Moves between items:
q676 a q345
q676 n q730
q153 a q873
q153 n q847
q207 a q271
q207 n q822
q297 a q437
q297 n q791
q389 a q207
q389 n q322
q752 a q685
q752 n q966
q322 a q153
q322 n q389
q787 a q847
q787 n q873
q847 a q389
q847 n q153
q453 a q180
q453 n q582
q417 a q977
q417 n q736
q18 a q938
q18 n q133
q145 a q582
q145 n q180
q11 a q966
q11 n q685
q74 a q914
q74 n q513
q791 a q417
q791 n q297
q133 a q174
q133 n q18
q513 a q787
q513 n q74
q938 a q453
q938 n q984
q254 a q11
q254 n q118
q437 a q18
q437 n q174
q873 a q74
q873 n q787
q565 a q237
q565 n q695
q685 a q118
q685 n q11
q271 a q565
q271 n q480
q736 a q297
q736 n q417
q180 a q752
q180 n q145
q822 a q322
q822 n q207
q966 a q145
q966 n q752
q977 a q695
q977 n q237
q237 a q736
q237 n q977
q582 a q984
q582 n q453
q984 a q133
q984 n q938
q730 a q254
q730 n q676
q345 a q513
q345 n q914
q480 a q822
q480 n q271
q914 a q730
q914 n q345
q695 a q480
q695 n q565
q174 a q791
q174 n q437
q118 a q676
q118 n q254

In the rows, 15.0 stands for zero.

Here are some items, each with a row of numbers. One shown again gets a slightly different row.
q297 -> 8.2	16.1	14.7	15.5	15.5	13.9	13.3	12.8	14.8	17.5	14.7	20.4	18.3	14.9	12.6	17.0	16.4	16.2	15.0	15.5	16.1	13.3	15.9	14.1	14.8	15.8	15.4	15.6	15.8	15.6	14.0	14.3	14.7	16.7	20.3	16.1	15.2	17.0	14.9	19.2	14.2	12.1	16.5	14.6	15.6	16.8	13.1	16.9	16.5	16.2	14.9	20.7	15.8	3.7	14.0	16.6	16.8	15.5	16.0	17.3	14.4	17.2	14.8	14.2	17.1	16.4	14.7	16.1	17.1	13.8	15.5
q730 -> 16.5	15.5	16.2	15.7	15.4	16.2	15.7	16.3	14.5	13.0	13.8	19.1	12.6	15.3	16.5	15.3	15.1	14.2	15.7	14.9	15.9	14.7	16.2	15.0	15.1	14.4	15.9	14.7	15.2	13.8	13.6	14.6	14.4	17.0	23.5	14.3	15.9	17.6	15.9	10.1	16.4	18.0	16.0	16.1	14.3	15.1	13.8	12.8	15.6	14.3	12.8	28.6	14.3	12.8	13.8	15.3	16.0	16.3	16.2	16.1	14.9	14.2	17.8	15.7	15.6	15.8	16.6	16.4	16.3	14.8	14.7
q966 -> 7.8	17.1	14.5	12.8	12.8	16.4	13.5	16.0	17.0	16.5	15.4	8.0	15.3	14.6	16.3	13.6	15.7	14.7	15.7	15.3	13.2	14.4	15.0	14.1	16.1	14.9	14.2	15.5	16.4	14.3	14.1	14.9	15.8	15.1	13.5	15.8	15.1	14.9	15.0	15.5	16.1	12.6	13.1	12.9	13.3	15.1	18.3	16.5	17.5	18.4	16.3	14.1	14.7	27.0	14.7	16.2	16.6	15.2	13.2	13.7	14.0	15.1	14.6	15.0	16.1	13.4	16.6	14.3	14.8	15.5	16.3
q271 -> 17.2	15.8	14.5	15.0	13.9	14.8	14.2	15.2	14.9	16.7	16.5	14.7	11.9	15.3	16.2	15.5	15.6	14.7	15.5	13.6	15.4	16.0	15.2	15.8	14.5	16.0	15.3	15.5	15.8	15.8	14.0	16.5	14.7	13.7	7.5	13.4	13.3	14.6	14.0	11.3	12.8	12.8	13.3	14.2	14.1	16.1	13.9	13.6	17.6	15.7	14.1	4.5	14.4	20.4	16.7	12.6	13.7	15.3	13.3	14.3	14.9	14.8	13.1	14.6	15.1	15.1	15.2	16.7	16.3	14.3	13.6
q74 -> 23.1	15.5	14.5	13.1	15.1	15.6	13.6	15.2	15.7	13.7	15.6	21.8	16.9	16.7	14.3	17.1	16.2	14.6	15.1	15.7	14.6	15.4	14.3	14.9	14.7	14.7	15.9	14.8	13.4	13.2	14.1	15.7	14.4	14.2	14.8	14.4	15.8	14.8	16.1	13.6	16.5	17.6	12.8	15.3	13.7	14.8	16.0	14.3	17.3	16.9	15.5	17.1	15.4	2.2	16.2	14.3	15.8	14.9	13.9	14.0	15.3	15.3	15.7	16.2	17.0	17.1	17.4	15.5	14.5	13.8	15.9
q389 -> 22.6	17.5	13.9	15.4	17.4	15.3	17.9	15.4	14.4	17.0	14.1	7.6	14.9	14.9	13.4	14.8	14.5	15.6	15.9	15.0	15.3	14.8	14.7	14.4	15.9	14.6	14.6	15.9	13.9	14.8	13.5	15.0	15.6	15.3	14.0	13.9	16.0	15.8	15.8	14.2	15.8	13.3	12.4	13.8	15.1	13.6	15.0	14.4	15.2	14.3	13.0	17.6	14.9	28.2	14.0	14.1	14.4	13.9	15.0	14.2	13.8	15.1	15.7	13.7	15.0	16.1	14.6	15.4	15.3	15.8	13.6
q389 -> 22.6	16.7	15.1	15.3	17.3	14.5	15.8	14.2	15.1	17.4	13.9	7.6	15.0	14.0	15.0	13.1	14.1	14.4	16.0	14.4	15.5	13.5	15.9	14.7	16.3	14.5	14.0	16.0	14.4	15.9	14.3	15.8	15.9	15.3	16.1	15.4	15.8	15.2	15.0	15.3	15.6	12.1	12.7	14.1	13.9	14.7	16.0	14.5	13.3	15.4	13.5	16.1	14.2	28.0	13.8	15.3	14.7	15.8	15.0	13.8	14.9	14.5	15.4	14.8	14.1	14.8	14.3	15.5	15.4	16.0	14.1

From each start, follow one symbol. Which item do you reach?
Answer with the item's name.
22.5	14.2	15.3	15.0	16.2	15.9	15.3	15.9	14.7	11.8	17.4	12.0	13.6	15.2	15.2	13.5	15.8	14.3	16.0	17.0	14.7	16.0	15.1	14.3	14.0	15.6	15.0	14.1	13.7	14.2	13.7	16.4	13.8	15.2	10.3	14.8	14.1	14.6	13.2	11.9	14.8	17.2	18.0	16.6	14.9	15.7	15.5	12.9	18.1	16.4	12.6	6.8	15.1	26.7	13.8	14.9	14.5	15.4	16.4	16.6	14.5	15.5	13.1	14.1	13.4	14.8	13.9	15.4	14.5	14.7	16.4
a	q271
7.7	13.3	15.1	13.5	18.5	14.9	14.8	15.5	17.3	16.2	14.9	9.5	15.0	15.3	14.1	14.3	13.9	12.8	15.9	16.1	16.1	12.9	13.5	13.5	16.3	12.9	14.4	14.9	14.2	14.7	15.9	15.2	14.1	14.3	13.7	15.9	16.0	15.0	15.0	15.5	16.2	12.8	13.2	16.6	13.8	15.1	14.4	14.5	15.6	15.1	14.2	15.5	16.1	28.1	16.8	14.4	14.5	14.8	13.9	16.9	14.9	15.1	14.8	14.6	14.5	14.2	14.3	14.3	15.0	15.4	14.6
n	q271
8.9	13.4	15.3	13.2	17.5	14.7	14.1	14.7	17.5	17.6	14.2	9.9	15.7	15.6	13.2	14.4	14.7	15.7	16.2	15.2	15.7	14.1	14.9	14.9	16.8	12.7	14.7	14.7	14.1	16.8	15.9	14.1	14.5	15.2	13.6	13.7	15.2	16.6	15.8	15.9	15.4	15.1	12.5	15.5	14.2	15.4	14.3	15.0	15.7	16.4	12.5	13.8	16.0	27.7	15.2	14.4	14.9	15.5	14.7	17.0	14.1	15.6	15.0	15.9	14.8	15.8	13.9	14.8	14.5	14.4	13.9
n	q271
21.0	14.8	14.6	16.6	13.5	14.9	14.5	17.6	15.5	18.7	14.4	21.0	14.3	15.0	16.9	14.2	16.7	15.8	15.1	15.8	14.9	16.7	13.9	16.4	15.3	14.1	15.0	14.4	16.1	14.8	14.7	15.4	15.1	14.8	22.5	15.5	14.0	15.9	15.9	11.6	15.5	13.2	15.6	15.5	17.3	15.2	13.9	14.0	16.4	14.0	16.2	24.5	13.8	4.4	14.4	15.4	14.8	15.8	14.8	16.3	15.1	14.9	16.2	15.9	14.4	15.0	15.2	16.8	15.1	16.6	14.0
n	q297
14.8	14.0	15.1	16.6	14.8	16.0	15.9	15.4	13.7	14.8	15.2	12.0	18.1	16.2	17.4	12.8	15.7	14.1	13.9	14.3	15.3	17.1	15.8	15.6	15.1	13.4	14.1	16.0	15.8	13.6	17.4	14.9	15.3	13.4	5.7	15.5	14.6	16.4	14.6	18.8	15.7	12.1	16.1	14.2	13.4	14.6	15.2	16.6	14.1	14.0	16.1	3.9	14.3	16.7	14.6	16.0	14.5	14.1	15.3	16.2	15.7	15.7	12.5	14.2	13.1	16.3	16.2	15.5	15.1	13.5	14.3
n	q389
7.4	14.9	14.8	14.5	15.0	13.9	16.9	15.1	15.2	13.9	14.4	21.1	13.2	15.5	13.8	17.4	16.1	15.3	14.6	14.8	14.8	14.2	15.4	14.6	15.3	15.1	15.1	14.2	16.8	16.2	16.7	14.2	14.5	13.5	15.6	15.8	16.5	15.6	14.7	13.3	13.5	18.3	13.7	14.4	15.0	15.7	15.7	15.1	13.3	17.1	14.0	11.9	14.4	1.4	15.1	15.2	14.8	15.8	16.5	14.1	15.6	14.0	15.9	14.2	16.4	13.4	13.4	14.3	15.8	16.1	15.8
a	q297
14.8	13.2	14.3	14.1	14.7	16.7	14.8	16.7	14.9	17.6	18.4	11.3	17.8	14.5	16.7	14.3	15.4	12.5	16.1	16.6	15.4	16.8	14.9	13.7	14.9	16.0	15.8	14.6	16.5	14.2	17.1	16.0	15.9	14.4	6.3	15.9	15.5	15.4	15.1	20.5	15.4	14.0	16.3	14.3	13.6	16.2	14.7	16.2	14.6	13.2	15.3	3.1	14.9	16.7	15.0	15.0	17.0	14.0	16.0	15.9	14.4	15.2	12.9	14.2	14.6	16.0	15.1	15.2	14.8	13.4	14.6
n	q389
20.4	14.8	15.4	18.3	14.8	15.9	15.7	15.2	16.4	16.8	16.1	17.9	15.1	15.2	16.2	17.0	16.2	15.5	14.7	15.1	16.3	13.2	14.8	15.2	15.0	14.9	15.3	14.9	17.2	14.3	16.9	14.5	14.0	14.2	9.7	14.2	15.7	13.6	16.2	17.1	15.0	13.7	17.7	15.0	14.4	16.5	14.4	18.4	14.6	16.3	16.7	8.3	13.3	6.1	14.3	16.4	16.1	16.0	13.6	15.5	15.4	15.1	13.8	14.2	15.4	14.1	14.8	13.7	17.1	15.4	15.6
a	q74
20.3	14.2	15.2	15.6	14.1	15.9	13.4	16.1	14.5	17.1	11.9	22.2	12.6	15.3	17.7	14.7	15.7	15.1	15.9	15.8	16.1	15.5	13.8	15.5	14.4	14.4	13.7	15.2	14.4	15.7	12.3	15.0	16.4	14.7	22.1	15.2	14.7	15.5	16.8	11.6	12.6	13.2	15.9	15.0	16.8	16.7	13.8	13.0	17.2	15.7	16.9	23.8	12.5	5.4	16.8	13.2	15.1	14.7	15.3	15.5	15.3	16.4	15.8	15.0	13.7	14.2	13.4	14.8	12.3	15.6	16.1
n	q297
19.0	15.1	16.9	14.5	15.6	15.1	14.3	15.0	16.8	14.8	14.1	21.0	11.8	15.2	13.1	15.9	15.3	15.8	16.8	15.1	15.3	15.1	14.2	14.9	14.6	14.5	14.5	14.5	14.6	14.8	15.8	15.0	15.2	15.4	22.4	14.4	15.1	16.6	15.1	11.8	14.9	14.2	15.1	15.0	16.5	15.6	15.3	13.0	16.3	15.4	13.4	24.2	13.8	5.4	14.3	15.3	16.0	14.8	16.1	13.0	15.5	12.9	15.7	14.7	15.6	15.2	15.0	13.8	15.7	15.9	15.1
a	q730
21.4	14.4	13.9	16.6	14.0	15.3	14.5	14.8	14.8	17.4	14.0	22.2	13.9	15.6	16.5	13.8	15.6	17.1	13.5	14.5	14.4	15.3	14.0	14.4	17.3	13.9	14.5	15.8	15.2	16.7	13.8	16.0	16.4	15.6	20.3	14.4	15.3	15.2	15.5	11.6	15.4	12.6	15.3	13.3	16.0	15.7	13.6	13.1	16.9	15.3	18.0	24.0	13.9	4.5	17.3	15.3	14.7	13.8	14.1	15.8	13.7	14.4	15.6	15.9	15.3	15.1	15.0	16.0	14.4	14.4	15.1
n	q297
20.3	14.5	14.2	17.6	13.7	14.7	15.3	15.1	15.2	14.2	15.7	18.1	16.0	16.2	15.4	17.1	17.2	14.8	14.5	14.4	15.9	14.5	13.5	15.4	14.3	14.0	16.3	15.3	16.2	16.0	15.7	14.8	14.7	15.3	9.9	14.7	14.1	14.9	15.1	16.7	15.4	13.1	16.7	16.4	15.2	15.2	13.9	17.0	13.2	16.7	17.1	9.0	15.1	4.0	14.5	15.0	15.0	16.2	14.4	16.1	13.6	13.4	14.4	14.9	15.4	16.1	16.1	14.6	16.8	14.7	15.1
a	q74
22.1	14.1	14.5	14.1	15.8	14.0	12.4	14.2	15.6	13.8	16.3	10.9	13.3	13.6	15.2	13.3	15.2	14.1	15.6	15.8	16.6	14.2	17.0	15.0	13.2	15.8	15.2	15.7	15.3	16.2	14.1	15.2	15.2	15.0	9.6	14.0	14.9	15.5	15.1	12.1	15.9	18.0	16.7	15.6	14.9	15.2	16.1	13.6	15.8	17.2	13.8	6.5	16.1	25.8	13.3	16.2	14.7	15.2	15.4	17.1	14.2	16.5	15.0	15.2	13.5	14.7	15.1	15.2	14.8	14.7	17.5
a	q271
8.0	15.2	14.9	15.4	14.8	15.2	15.6	14.3	13.2	11.6	15.5	23.0	16.5	14.9	15.6	14.7	16.4	16.2	15.5	15.6	14.8	14.5	14.5	14.3	14.8	14.9	15.2	15.6	15.8	13.4	13.6	13.8	14.4	16.7	14.6	13.8	15.2	14.7	15.9	16.3	14.2	14.9	12.3	15.2	15.5	13.1	15.1	13.5	14.2	16.9	14.4	12.7	14.4	1.5	13.7	13.4	15.2	16.8	16.6	15.1	14.4	15.7	16.1	14.2	14.5	15.5	15.4	14.9	14.3	15.0	12.9
n	q730
12.8	14.6	14.7	16.3	15.7	14.5	15.4	15.9	14.4	16.2	16.7	10.2	18.5	15.5	16.4	13.9	15.2	14.4	14.0	15.7	15.1	16.5	15.5	14.5	16.3	15.5	16.1	14.5	15.2	15.8	16.9	15.1	15.7	12.2	5.5	15.7	15.9	15.1	15.9	20.1	17.1	13.0	14.3	15.3	13.2	14.3	15.0	15.9	14.3	14.9	16.0	3.3	13.2	16.1	15.3	16.6	15.8	15.9	16.4	16.2	15.7	14.4	13.6	14.7	13.3	14.1	14.4	15.7	13.4	16.5	15.2
n	q389
7.0	13.5	15.2	12.4	17.2	15.3	14.5	14.2	16.9	17.2	15.1	6.4	15.3	16.7	13.1	14.5	14.8	15.2	15.1	15.3	15.0	12.9	14.6	16.1	15.9	14.5	14.0	16.2	14.5	15.4	17.6	14.5	15.7	14.5	15.3	15.5	15.9	15.2	16.0	14.4	14.9	13.1	13.8	14.6	13.8	14.3	14.1	16.9	15.8	14.2	13.0	13.2	15.7	27.6	13.8	14.8	16.4	13.7	13.3	15.7	15.6	14.4	15.8	15.0	13.4	15.0	16.2	14.3	13.9	16.5	13.9
n	q271
6.5	15.8	15.2	15.6	14.3	14.8	15.8	15.7	12.8	13.9	17.2	23.3	15.5	14.5	15.8	15.0	14.6	14.7	14.6	14.5	16.2	13.2	15.6	14.2	13.7	14.4	14.4	16.3	16.4	13.0	14.1	15.4	15.1	14.6	13.3	14.3	16.2	15.7	15.7	12.5	16.6	17.7	13.4	14.1	16.3	14.1	15.5	14.1	14.2	17.1	15.7	14.5	15.3	1.2	14.1	13.9	14.2	15.8	16.7	16.0	15.7	15.9	15.5	15.0	13.3	13.3	16.3	16.9	14.2	15.0	16.1
n	q730
11.5	14.7	16.3	13.6	13.3	15.4	12.2	15.9	15.6	13.0	14.7	12.9	17.9	16.0	13.9	15.2	14.7	13.6	15.6	14.4	15.0	14.9	14.7	16.0	13.9	14.6	14.7	15.3	15.0	15.5	14.1	14.7	16.0	15.4	23.2	15.4	14.1	13.7	14.3	21.4	14.0	17.5	13.9	14.1	13.5	16.0	15.5	17.2	16.6	12.3	17.5	26.1	12.6	11.5	15.6	14.7	14.8	14.3	14.5	15.3	15.0	15.8	16.5	14.5	14.9	15.2	14.9	17.4	13.9	15.9	15.0
n	q74
20.5	14.3	14.7	17.9	14.2	14.4	16.2	13.7	14.6	16.7	15.9	19.5	16.9	15.7	15.3	16.5	15.7	15.6	15.4	14.3	15.2	14.4	13.7	15.0	15.9	13.1	16.8	16.2	14.6	14.6	16.7	14.8	15.1	14.4	8.7	14.3	16.3	14.5	17.0	17.6	15.5	14.3	18.7	14.9	14.9	15.0	14.8	16.9	13.9	16.4	14.6	9.4	12.2	4.5	13.7	15.8	13.7	14.5	13.3	15.4	13.9	14.8	12.8	14.5	14.9	15.6	16.5	15.2	16.0	14.4	14.6
a	q74
8.9	14.7	15.1	15.7	13.6	14.4	16.0	15.5	15.3	13.2	15.0	22.6	12.8	16.3	15.5	17.7	14.9	16.0	14.7	13.5	15.9	13.4	15.1	14.9	14.5	15.2	13.4	15.5	14.3	15.1	16.8	16.0	15.4	15.8	13.8	13.6	17.0	14.5	15.5	13.4	16.0	16.8	13.5	15.0	15.5	14.2	16.5	14.4	14.3	15.0	14.7	13.7	14.1	2.0	16.2	16.7	14.6	16.2	16.4	14.1	15.7	13.2	14.4	15.3	16.8	14.9	15.3	14.0	16.5	17.1	15.2
a	q297
7.3	14.9	15.9	16.6	15.2	15.6	16.1	16.0	14.8	13.0	14.9	21.4	14.4	14.9	14.5	16.2	16.1	15.3	15.6	14.0	16.4	13.4	14.4	16.1	15.6	14.9	14.2	13.5	13.8	16.9	17.4	14.9	15.1	14.2	13.8	14.2	16.1	16.8	16.3	13.1	15.7	15.6	13.2	15.4	14.9	15.2	16.1	14.9	14.0	15.2	14.5	14.3	13.2	2.1	15.7	15.5	15.3	14.4	16.7	15.9	15.3	14.9	14.4	17.3	16.7	13.1	13.1	13.2	15.1	15.9	14.0
a	q297
18.0	13.7	16.0	15.0	16.4	14.7	13.3	14.1	15.5	18.3	15.0	17.3	9.4	16.4	16.6	15.7	16.0	14.0	14.2	15.0	14.9	16.0	15.8	16.0	13.8	16.5	16.4	15.9	15.5	13.5	15.9	14.3	15.5	14.4	6.1	15.5	14.8	15.5	14.2	11.1	15.6	13.9	14.2	15.5	14.7	15.2	15.0	13.3	16.3	14.9	16.6	2.8	14.7	18.6	13.8	14.1	14.7	15.5	16.4	17.1	15.0	15.0	12.6	15.1	16.1	13.9	15.9	13.9	14.6	15.2	15.8
n	q966
7.4	12.8	17.0	13.7	17.0	13.7	13.2	15.0	16.4	17.4	16.2	8.0	16.1	15.6	13.1	13.2	14.9	13.5	14.8	14.7	15.6	15.3	15.4	15.8	16.8	14.2	14.5	13.4	13.7	15.6	15.6	15.4	14.4	14.6	14.1	14.9	15.1	15.2	15.2	14.8	16.2	12.9	12.5	15.7	12.7	16.8	13.0	16.1	15.2	14.7	12.5	14.0	17.0	27.3	14.8	15.4	15.9	14.0	14.0	16.9	15.5	15.9	14.4	13.6	15.4	13.6	14.3	16.6	15.1	15.8	14.1
n	q271
8.2	14.7	14.8	17.8	14.0	14.3	15.6	15.7	15.4	13.1	16.0	11.7	15.3	15.4	13.0	15.1	14.1	15.8	13.9	15.7	14.4	13.8	15.1	13.3	16.4	16.0	15.9	13.9	16.2	14.5	12.9	16.2	16.2	15.0	19.4	14.6	14.9	15.3	15.3	12.2	15.0	16.9	17.8	14.7	13.7	13.9	15.1	13.9	13.4	15.4	15.1	21.5	14.2	25.9	14.6	15.3	15.6	16.1	14.0	16.7	16.0	14.7	16.9	14.7	14.4	16.0	15.2	15.6	14.6	15.1	13.5
a	q966
19.9	13.8	15.0	15.5	15.5	16.2	16.6	13.9	15.3	13.2	14.5	7.8	18.4	15.2	15.6	14.6	14.4	15.2	14.7	14.9	14.0	15.7	14.8	14.9	14.0	15.5	14.8	14.6	15.6	15.6	13.6	14.1	16.2	15.2	20.7	15.1	13.1	15.7	15.6	18.9	12.7	18.5	16.4	15.5	13.8	13.4	15.7	15.6	12.4	15.6	14.1	24.2	15.1	24.5	15.5	14.4	15.3	14.1	14.8	15.8	14.8	15.5	16.7	14.5	16.1	14.7	14.0	15.5	16.8	15.0	15.7
a	q389
7.2	13.7	14.1	16.3	14.5	15.7	14.3	15.2	15.1	13.4	14.4	20.9	17.2	14.1	14.7	14.2	15.9	16.8	15.1	13.5	14.5	14.5	14.7	14.9	13.9	14.6	14.2	13.6	15.6	13.3	12.6	16.4	14.6	15.4	14.3	13.9	15.1	15.3	16.6	14.6	16.1	16.6	13.4	16.1	15.6	15.5	15.0	13.3	13.8	16.5	15.0	13.5	11.2	3.4	13.0	14.5	15.6	15.2	17.0	15.3	16.9	15.5	14.1	14.0	14.6	13.8	15.3	16.0	15.5	14.4	16.6
n	q730
19.2	16.1	14.2	15.2	16.9	13.5	13.1	16.5	16.1	17.3	14.0	21.8	12.3	16.0	14.7	14.9	14.2	14.9	16.0	15.0	15.6	14.3	14.1	14.6	15.9	14.0	15.5	15.2	14.3	13.0	16.1	15.1	15.5	15.4	21.6	14.0	14.5	13.5	14.6	9.8	14.1	11.9	15.9	15.1	15.9	16.4	14.8	14.2	17.7	12.8	13.0	24.9	14.3	6.0	14.9	15.0	14.9	15.4	16.2	12.7	15.3	14.7	16.2	14.5	15.9	13.2	16.9	12.8	13.7	14.4	16.7
a	q730
6.7	15.8	15.6	15.2	15.9	15.8	14.8	14.6	14.4	14.7	17.0	22.8	13.6	16.4	14.9	18.3	16.5	15.8	15.2	14.8	13.7	14.1	14.9	13.9	14.7	14.3	14.9	15.1	14.6	14.3	16.2	14.9	14.7	14.3	14.3	14.5	16.2	15.1	14.1	12.5	14.6	15.3	12.8	13.4	15.9	14.6	14.9	16.3	14.9	16.4	15.6	13.3	14.4	0.0	15.5	14.1	16.2	13.4	16.0	15.0	14.6	14.9	15.5	16.6	14.4	14.4	14.3	12.8	15.7	14.9	15.3
a	q297
9.0	13.4	16.1	18.2	14.3	15.7	16.5	15.3	14.4	13.2	11.8	11.0	12.5	14.0	14.2	13.7	14.7	15.6	15.0	14.1	15.7	13.7	13.8	15.6	16.6	15.4	16.9	14.6	15.8	15.3	15.0	14.8	15.2	15.5	21.0	15.6	15.9	14.0	14.9	11.5	16.2	16.9	16.8	17.1	14.2	14.8	18.3	14.4	12.4	13.8	15.3	20.8	14.3	26.4	14.0	14.5	14.8	15.2	14.7	16.4	14.8	15.8	16.8	15.0	14.0	15.3	16.1	16.4	13.8	15.5	14.2
a	q966
17.3	13.6	15.9	15.3	13.9	15.7	14.7	14.1	15.0	17.8	16.3	15.2	11.2	15.9	13.9	17.7	14.7	15.4	14.6	14.7	16.2	16.6	15.3	14.0	14.0	16.2	14.5	16.1	13.5	14.3	16.8	14.7	14.0	15.5	7.6	15.5	14.4	15.7	16.4	10.9	14.2	13.4	13.2	14.3	14.4	16.6	15.6	13.5	16.8	12.5	16.2	2.7	14.6	19.7	13.9	16.1	15.4	15.8	14.5	16.4	13.2	15.4	12.7	15.2	15.4	14.6	16.2	15.9	13.6	15.2	15.4
n	q966
20.8	12.6	15.1	13.7	17.4	15.4	14.3	15.2	15.9	12.4	15.8	12.1	11.9	15.6	16.1	12.5	16.3	15.8	16.7	15.5	15.0	15.1	15.5	14.5	13.1	15.1	16.0	14.0	15.0	15.2	15.3	15.2	15.1	14.6	12.0	15.8	14.0	14.7	15.0	11.5	14.9	16.7	17.0	14.7	17.1	17.1	16.5	12.5	16.4	17.3	12.8	8.5	15.7	26.5	14.6	15.2	14.7	15.4	15.5	15.8	15.0	16.8	15.6	17.6	14.0	15.1	14.7	14.5	14.7	15.5	16.1
a	q271
13.6	15.3	15.2	15.2	13.5	15.0	14.8	14.0	13.6	16.5	17.1	11.0	17.7	15.0	16.3	14.7	15.0	14.5	15.3	14.6	14.1	17.0	15.4	14.1	15.6	17.3	15.0	14.6	15.1	14.1	15.8	15.4	15.0	12.3	4.9	14.9	16.4	16.0	15.8	19.5	15.4	13.1	14.9	15.6	13.1	13.8	14.2	16.9	14.2	15.5	16.0	2.3	14.2	15.8	15.0	15.4	14.0	15.5	15.2	16.7	15.3	15.7	12.9	14.9	13.9	16.4	17.2	14.6	14.0	14.8	14.9
n	q389
